Below are the code and all the weights of a small trained network. Each question names an input and a class and asks about switching units off, where a switched-off unit gives its printed mean instead of its output.

import numpy as np


def w(rows, s, z=0):
    codes = np.array(rows[::2]) - 128.0
    scale = np.full(codes.shape[1], s)
    scale[-1] = z or s
    return codes * scale


def f(y):
    return np.maximum(y, 0)


def log_softmax(a):
    a = a - a.max(-1, keepdims=True)
    return a - np.log(np.exp(a).sum(-1, keepdims=True))


def net(x, mask):
    res = np.array(x, float).reshape(1, 3) / 4 @ E
    y = f(res @ A[0][:, :-1].T + A[0][:, -1])
    res = res + np.where(mask, y, B[0][:, -1]) @ B[0][:, :-1]
    return log_softmax(res[-1] @ U[:, :-1].T + U[:, -1])


A, B = {}, {}
E = w([
[90,220,26],'x0',
[126,184,249],'x1',
[18,90,153],'x2',
],0.013)
A[0] = w([
[198,91,42,216],'n0',
[25,136,115,253],'n1',
[250,155,93,204],'n2',
[211,79,130,205],'n3',
[149,248,149,152],'n4',
[44,216,120,133],'n5',
],0.013,0.0076)
B[0] = w([
[33,156,118,234],'n0',
[139,31,82,236],'n1',
[101,250,164,246],'n2',
[73,127,218,212],'n3',
[227,178,129,227],'n4',
[195,121,77,216],'n5',
],0.013,0.014)
U = w([
[51,178,140,81],'0',
[162,26,220,254],'1',
[89,74,6,88],'2',
[199,204,154,101],'3',
[141,134,114,53],'4',
[205,159,20,169],'5',
],0.011,0.0097)

Each question gives the input, the list of numbers given to net, and the class t.
The units are the neurons (one row each of A and B). Each row of codes is followed by its name. A weight is (code - 128) times the scale printed after its matrix; where a second scale follows, it is the last column's (A, B and U).
mask holds one flag per neuron, in row order. A switched-off neuron (its flag False) gives its mean, the last column of its row in B, instead of its output. The means were averaged over made-up inputs and are rounded, as every weight is.
A unit's drop is (log p(t) with every unit on - log p(t) with that unit switched off) / (log p(t) with every unit on - log p(t) with every unit switched off).
The circuit of an input: a set's keep is (log p(t) with only the set's units on - log p(t) with every unit switched off) / (log p(t) with every unit on - log p(t) with every unit switched off). Starting from all 6 units, units are removed one at a time, each time the one whose removal leaves the highest keep (on an exact tie, the one counted first), for as long as the keep stays at least 0.8.
units of the circuit, in order: the units of the circuit, biggest drop first
k most important neurons: the k neurons with the biggest drops, biggest first
drop of u: that unit's drop, to one decimal
input [7,-2,6], class 2: 2 most important neurons -> n1, n4
input [3,-3,-1], class 0: 2 most important neurons -> n0, n4
input [6,-7,-7], class 0: most important neuron -> n0
input [0,-1,-2], class 0: units of the circuit, in order -> n4, n5
input [7,-1,-7], class 3: 2 most important neurons -> n2, n4
input [6,-2,5], class 2: 2 most important neurons -> n1, n4
input [-2,-5,2], class 2: units of the circuit, in order -> n2, n4
input [6,-5,-3], class 0: 2 most important neurons -> n0, n2
input [1,4,7], class 2: units of the circuit, in order -> n3, n1
input [-6,1,-8], class 0: 2 most important neurons -> n3, n2
input [6,-4,0], class 2: 3 most important neurons -> n0, n4, n1
input [7,-4,-6], class 0: 2 most important neurons -> n0, n2
input [1,7,2], class 5: units of the circuit, in order -> n3, n2, n5
input [7,2,7], class 2: units of the circuit, in order -> n1
input [-2,-3,5], class 2: 3 most important neurons -> n3, n4, n1
input [8,5,-3], class 5: 2 most important neurons -> n5, n3
input [4,-4,-1], class 2: drop of n3 -> 0.4
input [0,3,7], class 1: drop of n4 -> -0.2
input [7,-1,6], class 2: drop of n1 -> 0.9
input [1,-2,-8], class 0: units of the circuit, in order -> n0
